What each symbol does to the points:
q505: z>q21, x>q816, a>q652
q222: z>q74, x>q446, a>q473
q900: z>q728, x>q244, a>q31
q879: z>q244, x>q728, a>q596
q891: z>q652, x>q651, a>q363
q823: z>q473, x>q928, a>q719
q337: z>q719, x>q13, a>q32
q357: z>q31, x>q93, a>q74
q410: z>q651, x>q652, a>q816
q383: z>q596, x>q544, a>q572
q852: z>q967, x>q194, a>q764
q932: z>q189, x>q158, a>q639
q143: z>q104, x>q604, a>q300
q194: z>q363, x>q852, a>q961
q651: z>q764, x>q891, a>q410
q158: z>q572, x>q932, a>q570
q816: z>q410, x>q505, a>q104
q719: z>q823, x>q326, a>q337
q446: z>q761, x>q222, a>q682
q572: z>q383, x>q639, a>q158
q363: z>q891, x>q764, a>q194
q244: z>q12, x>q900, a>q879
q928: z>q326, x>q823, a>q761
q570: z>q158, x>q189, a>q107
q967: z>q32, x>q961, a>q852
q639: z>q932, x>q572, a>q544
q682: z>q446, x>q74, a>q93
q326: z>q13, x>q719, a>q928
q596: z>q879, x>q883, a>q383
q473: z>q222, x>q761, a>q823
q883: z>q544, x>q596, a>q728
q32: z>q337, x>q70, a>q967
q764: z>q852, x>q363, a>q651
q107: z>q570, x>q300, a>q604
q70: z>q961, x>q32, a>q13
q74: z>q357, x>q682, a>q222
q300: z>q143, x>q107, a>q189
q31: z>q900, x>q12, a>q357
q12: z>q93, x>q31, a>q244
q728: z>q883, x>q879, a>q900
q604: z>q107, x>q143, a>q21
q961: z>q194, x>q967, a>q70
q652: z>q505, x>q410, a>q891
q93: z>q682, x>q357, a>q12
q189: z>q300, x>q570, a>q932
q544: z>q639, x>q383, a>q883
q13: z>q70, x>q337, a>q326
q104: z>q816, x>q21, a>q143
q21: z>q604, x>q104, a>q505
q761: z>q928, x>q473, a>q446

The rows follow the links: the fewer symbols apart two points are, the more alike their rows tend to be.

Each row is also shifted at random along 6 hidden directions that mean nothing.

Some points, each with a row of numbers:
q652 -> [-17 -15  10  -7  -4 -25  -7 -14   8 -10 -19   0  -8  10  -2   4   6  11 -14 -10 -11  14 -10  23  -2  -3 -17]
q879 -> [  7  11 -16   1   5   0 -41   8 -21 -10  -5   0  16   2 -14   0  18  15 -15 -22 -10 -17  -2  -7 -20  -4   9]
q761 -> [ 27  -4   4  -3 -11   0  13   7  -8  13 -31   4  -7  11   3   8  -6  -6  10  -8  -3  15  -3   7   7  -9 -20]
q473 -> [ 14 -29   7  26  -5   7  22 -24  34  -5 -11   0 -12  -4  17   0  10  -3   8  22 -23  21 -10  -2  -2  -8 -15]
q505 -> [ -2   1  11 -15   0 -27  -6   2  -2  -2  -2  -2   0  18   1  14  -8  -4 -10 -20   6   8 -12  35   3  -1 -15]
q823 -> [ 15  11   3  13  -2   7  13  -7   9 -10  23 -15  13   7   3  17   4 -10  -5   7  -7  15 -11  15 -14  -3  -2]
q143 -> [  8   9   6  15   1   1  11   3   6  -4   6 -14   9  21  10  13  -5 -14  12 -18  -1   8 -19  10  -4 -13 -12]
q852 -> [-15  -1  -4 -24   0  -7  -9   6 -30   3 -13   0  -7   0 -18  -7   0  15  -9 -10  25  -8  13  -2   3  14  -3]
q961 -> [-20 -20  -1   7   6   3  -3   0  -1  -6 -16  10  -1   4  -3 -13  13  13  -3 -12   6 -15  10 -23  -5   0   6]
q104 -> [ 13  34   1  14   6   4  -6  16   7   6  22  -9  22  14  12   8 -15 -21  20 -20  -8  -6 -18   3  -3 -21   1]
q189 -> [ 10   4 -20   0  -4   3 -13  22 -32 -18  -1 -14   9  13   0  30  11 -14 -16 -19  -3  11 -13  26 -11   1   2]
q300 -> [  4   8   5  13   1  -3  -1  15   6 -11   4   2  18  28  13  23   0 -19  -6 -25 -13   3 -16  20  -7 -17   5]
q74 -> [ -2 -14 -24   6   7   5  -9  12  -8   0   6 -12 -19 -17  21  -1  -9 -15  26   6   4  -1 -13  -1  16   2   0]
q928 -> [ 21  12  -4   5  -4  15  11  18   1  13   2   9   4  -5   9   5 -12 -19  14  10  -9   0   3  -4  10  -8  11]
q107 -> [  8  18  -3  -6   0   7  17  17  -7  11  27  -6   3  -4  10  12 -22 -26  14  11  13   3  -1  12  15   5   8]
q244 -> [  6  20 -15  -6   0   2 -25 -13 -20 -12  14 -26   8  -9 -18   2  14  17 -13   0  -1   4  -7   3 -17   9  -7]
q932 -> [ 36 -11  -1  -3   0  -1  -8   0  -4  -9   6   6   8   5  -2  14  15   2 -23  -4  -2  -1   1  15 -17   5   5]
q639 -> [ 18 -13 -18  -8  -8  11  -1 -14 -18 -10   1 -13  -9 -24 -15   6  21  15 -22  29  -1  14  10   5 -12  23   1]
q570 -> [  6 -11 -12  -1  -1  10   0  35 -14   8 -14  16  -5   2  14   6  -9 -23  11  -8   1  -8   3  -3  16  -7  15]
q572 -> [-10  11 -17  11 -10  30  13   3 -31  -2 -24 -20  -1  -3 -18  -7  11   8  12   4   3  10   5 -31  -4   1  -7]
q967 -> [ 11  11   5  -8  -6   1 -14  -2   3   5  -5  19  13  -5 -16  -5  10  14 -22   5 -15  -8  17  -7 -10   0  16]

Complete each set of four: the symbols that take the first to the second take the third to the fourth.
Answer with the point's name.
[  2  -7   8   7   2  17  30  -7   8   9   9  -1  -3  -2   1 -13  -6   1  16  10  24  -9  13 -26   3   7   1]
to [-11 -21 -27   1   4   9 -23   3 -26 -14 -14  -5 -10 -17  -7 -10  20  15  -4  -1   3  -9   5 -19  -7  11   7]
as [ 27  17  24  10   9  -3  11 -10  25  20  15  -4  11  18   6 -13 -20  -2  29 -19  15 -13 -10 -14  -2 -15 -19]
to q900

[ 16  -5  17  19   0  -3   8  -5  22  11 -30   7   1  22  11  -8  -6   0  22 -25 -12   1 -13 -15   0 -27 -25]
to [-25   4  -1   3 -10   1  -3   9   1 -19  -6  11  12   2  -2  17  15  -6 -31   8 -30  13   4  16  -7  -5  24]
as [-35  24   1   2   6  -9 -24   3   2 -15  14   2  22  11  -7   4   7   4 -19 -17 -15 -10  -3   5 -12  -7  17]
to q326

[-12 -12 -24   2   1  20   2  23 -27  -1  -7  -1 -10 -12   5  -2   0 -11  12   5  13  -9   8 -17  12   8  15]
to [ -4  -2  -3  -9   1 -14 -17 -16   0 -11  11 -12  -4  -7  -6   3   7  11 -13   5  -2   5  -8  18  -7  10  -7]
as [ 14   7  17  -9  -1 -25  -9   7  11   5  -3  16   9  22   7  15 -11  -9  -9 -23 -12   2 -11  31   2 -14  -7]
to q572

[ -7 -26  23 -12  -1 -11  17 -29  23   8  -7  19 -13  -9 -10 -22   4  25 -11  20  13  -5  24 -13   2  14  -3]
to [  9   9  -2 -20   2   0  -6  -4 -24  15  -7  -8  -6  -5 -20 -16  -7  20   7  -7  27  -9  10 -14   1  11 -14]
as [-29 -26   6  -9   9 -26 -14 -10  14 -15   6   7  -9   0   7  -1   6   8 -18  -4   3  -3  -4  18   2   8   1]
to q879

[-15  27   0  -2  -6   6  20  13   3   6  27  -7   4  -4  10  14 -22 -28  10  21  -3  13  -5  17  17  -1  10]
to [ 19 -22 -24   2  -2  19  -2  24 -22   7 -19   8 -16 -16  11  -3   0 -12  15   8   3  -5   7 -16  14   4   9]
as [-32  -6  25  -9  -5 -15  14  -4  10  -8 -11  19   9  20  -9   5   7   7 -28  -8   0   3  13  13  -4  -1   8]
to q719

[-20  -3 -14  -8   3 -11 -19 -11  -1 -16  14 -13  -9 -19   0   6   8   5 -13  16 -11  10  -8  20  -1  12   2]
to [ 42  -3  -2 -11   5 -16 -30  -5   8   2  15   3   1 -10   5   6   0   3 -10   0  -8  -4  -8  25  -6   5  -4]
as [  9  11  11   4 -11  -1  12   6  14  10 -13  10   3   5   8  10 -10 -14   5   6 -26  17  -6  12   9 -17  -3]
to q107

[  8   6  11  23   2   1  13  -4  30  -1  14   0  10  13  19   8  -6 -17  10  -2 -17   4 -15   4  -2 -17   0]
to [-13  14 -10  -8  10   1 -12  12  -8  12  18  -3  -5 -12   5 -11 -19  -6  21   0  16 -19   0 -10  16   3   7]
as [-35   4 -17  -2  -1   3 -19  18 -10   7 -23  10 -11 -15   4 -12  -7  -2  11   2 -17  -6   3 -16  18  -8  10]
to q544

[ -3 -20  -6  -3   1  -3 -24   5  13  13 -23  34 -13 -24   4 -23   2  11   2  13 -19 -18  17 -22  11  -3  17]
to [ 21 -13 -10  12 -10   3 -15   8  -3 -15 -28  12   7   6   2  18  24  -1 -22  -4 -38  13  -3  10 -15 -12   8]
as [ 38   7   6  -8  -5  -5   5  -2   3  12   6  -4  -2   3   5   9 -12  -7   7   3   1   9  -8  19   3  -1 -13]
to q70

[ 16   6  -6   8  10   3  -1   9   1   3  23 -13  -1   1  16   5 -14 -17  23  -8  12  -7 -17   3   5  -3  -4]
to [-36  -4  -2  20  -1   3  20  -1  16 -11  -1 -11  -9   3  20   7  -4 -19  17   9 -16  18 -16   4  13 -11  -5]
as [  2  42  -6  11  -4  15  -7   2  -6  14  -8 -14  11  -2  -8 -10  -9   1  24  -2 -18   1  -8 -23   0 -18  -8]
to q357

[  2   3   9   0   2  -5   0 -35   3  -8   8 -20   4   2 -21 -11  14  28  -9  -2  13   2  -2  -7 -19  10 -19]
to [-10  19 -15  -8  -4   8 -13   4 -24  11 -17  -8  -5 -13 -15 -14  -3  11  12   2   1  -4   4 -19   5   1  -5]
as [ 14  10  -9   8  11  19  -9   1   2   3  34   1  14 -15  -1 -13   2   2   4   9  12 -27  11 -26 -10   7  24]
to q967

[ 52  -7   5  -2 -10   5  23 -20   0  17 -16 -15 -15  -5  -5  -1  -4   6  13  16   5  23  -4   3   1   5 -34]
to [-29  10   6  15   2   9   2  17   5  -3  -8  17  16  14   0  -5   2  -4   0 -17  -9 -16  10 -25  -3 -16  22]
as [-12   3  -2  15  -4   4  -4   5   7   9 -30   5  -7   1   8 -12  -6  -3  22  -7 -23   2  -8 -19   9 -20  -9]
to q967

[ 23   5  11  -7  -2  -9  12  -4  12  12  11   0  -3   1   7   9 -15 -10   5   7   3   9  -6  21   8   1 -10]
to [ 14   1 -17 -11  -2  -6 -16  14  -7   1  13  -2 -10 -18  12  16  -9 -17  -1  15 -13   9 -10  29  13   6   6]
as [-47   1   3  -9  -9 -10  -6  15  -9 -12 -31  22   7  12 -11   8  11   4 -32 -11 -21   5  11   9   0  -7  17]
to q967

[ 16  19  -5  -6  -7   7 -15  -4 -16  16 -25   1   3  -6 -23 -18   3  21   5  -5  -5  -5  10 -26  -5  -4  -9]
to [-45  11  13   4   6  -1  14 -23  13 -13  21 -14   8   6 -12 -11   5  15  -7   4  15  -4   4 -11 -10   8   1]
as [  6  -8  -7   2   2  17  15  16 -12   8  -3   2  -5  -2   6  -5  -5  -8  15   0  20 -10   9 -17  10   4   6]
to q639

